Here is a tiny trained network, its code and every weight. The questions are about switching its units off for an input and a class, where a switched-off unit gives its printed mean instead of its output.

import numpy as np


def w(rows, s, z=0):
    codes = np.array(rows[::2]) - 128.0
    scale = np.full(codes.shape[1], s)
    scale[-1] = z or s
    return codes * scale


def f(y):
    return np.maximum(y, 0)


def log_softmax(a):
    a = a - a.max(-1, keepdims=True)
    return a - np.log(np.exp(a).sum(-1, keepdims=True))


def net(x, mask):
    res = np.array(x, float).reshape(1, 4) / 4 @ E
    y = f(res @ A[0][:, :-1].T + A[0][:, -1])
    res = res + np.where(mask, y, B[0][:, -1]) @ B[0][:, :-1]
    return log_softmax(res[-1] @ U[:, :-1].T + U[:, -1])


A, B = {}, {}
E = w([
[226,189,74,137,187,182,195,91],'x0',
[74,116,151,76,39,160,184,71],'x1',
[65,150,171,172,197,208,119,9],'x2',
[133,180,211,178,138,200,81,198],'x3',
],0.011)
A[0] = w([
[36,78,117,96,83,64,133,113,177],'neuron 1',
[127,174,169,82,88,111,148,151,75],'neuron 2',
[93,156,184,220,197,175,73,151,187],'neuron 3',
[61,118,121,143,111,171,189,25,252],'neuron 4',
[104,140,26,162,107,65,220,185,80],'neuron 5',
[197,173,81,147,130,171,135,120,197],'neuron 6',
[143,80,65,129,89,56,151,152,81],'neuron 7',
[154,83,4,127,121,147,170,106,219],'neuron 8',
[86,121,73,125,160,182,139,82,96],'neuron 9',
[149,85,92,109,135,58,67,223,230],'neuron 10',
[147,159,174,157,211,201,84,176,193],'neuron 11',
[101,133,200,172,183,184,83,115,154],'neuron 12',
[53,82,167,71,61,134,114,188,228],'neuron 13',
[205,105,60,99,101,87,192,135,132],'neuron 14',
[143,168,69,131,139,118,142,33,111],'neuron 15',
],0.011,0.0044)
B[0] = w([
[24,124,153,76,61,39,129,58,227],'neuron 1',
[32,114,179,129,102,119,164,186,160],'neuron 2',
[144,178,54,219,100,234,41,88,253],'neuron 3',
[104,46,241,66,114,205,194,15,247],'neuron 4',
[117,108,49,51,205,67,168,201,194],'neuron 5',
[172,90,192,107,201,126,148,222,202],'neuron 6',
[82,158,81,58,151,43,98,158,201],'neuron 7',
[204,99,165,1,179,114,200,138,212],'neuron 8',
[108,157,190,75,192,237,160,72,180],'neuron 9',
[151,35,93,214,100,3,93,206,245],'neuron 10',
[185,208,196,189,50,156,30,172,247],'neuron 11',
[71,224,6,191,95,209,7,88,227],'neuron 12',
[58,150,214,164,68,69,114,180,245],'neuron 13',
[231,113,59,64,115,100,248,216,217],'neuron 14',
[149,68,222,11,215,183,197,74,192],'neuron 15',
],0.007,0.015)
U = w([
[171,75,185,20,200,152,206,40,76],'0',
[74,79,140,108,81,1,93,113,2],'1',
[241,94,109,210,138,53,76,153,167],'2',
[165,231,140,148,163,181,62,226,123],'3',
[195,98,40,45,158,69,180,227,87],'4',
[128,120,207,90,68,109,160,116,187],'5',
[70,160,115,122,161,191,80,33,122],'6',
],0.01,0.0037)

Each question gives the input, the list of numbers given to net, and the class t.
The units are the neurons (one row each of A and B). Each row of codes is followed by its name. A weight is (code - 128) times the scale printed after its matrix; where a second scale follows, it is the last column's (A, B and U).
mask holds one flag per neuron, in row order. A switched-off neuron (its flag False) gives its mean, the last column of its row in B, instead of its output. The means were averaged over made-up inputs and are rounded, as every weight is.
A unit's drop is (log p(t) with every unit on - log p(t) with that unit switched off) / (log p(t) with every unit on - log p(t) with every unit switched off).
The circuit of an input: a set's keep is (log p(t) with only the set's units on - log p(t) with every unit switched off) / (log p(t) with every unit on - log p(t) with every unit switched off). Starting from the 12 units with the biggest drops (on a tie, the unit counted first), units are removed one at a time, each time the one whose removal leaves the highest keep (on an exact tie, the one counted first), for as long as the keep stays at least 0.8.
circuit, biggest first: the units of the circuit, biggest drop first
top k neurons: the k neurons with the biggest drops, biggest first
drop when u is switched off: that unit's drop, to one decimal
input [-3,0,5,5], class 6: circuit, biggest first -> [neuron 12]
input [3,6,-4,-3], class 4: top 2 neurons -> [neuron 14; neuron 5]
input [4,-2,-6,6], class 2: top 2 neurons -> [neuron 10; neuron 12]
input [-2,-2,2,-2], class 6: top 2 neurons -> [neuron 10; neuron 14]
input [-3,-4,-8,4], class 2: top 3 neurons -> [neuron 10; neuron 1; neuron 8]
input [-7,-6,2,0], class 2: circuit, biggest first -> [neuron 10; neuron 4]
input [-4,-4,-7,2], class 1: top 3 neurons -> [neuron 13; neuron 10; neuron 8]
input [-4,5,6,-1], class 6: top 3 neurons -> [neuron 8; neuron 12; neuron 14]
input [-7,5,-1,8], class 1: top 2 neurons -> [neuron 13; neuron 1]
input [-5,6,7,-3], class 0: top 2 neurons -> [neuron 4; neuron 3]
input [-1,-7,5,-5], class 6: drop when neuron 15 is switched off -> -0.2
input [-1,3,-2,6], class 3: drop when neuron 4 is switched off -> 0.1
input [-5,-8,-8,3], class 2: drop when neuron 10 is switched off -> 1.3
input [-7,4,-2,6], class 1: drop when neuron 9 is switched off -> 0.0
input [8,-7,2,-4], class 0: circuit, biggest first -> [neuron 15]
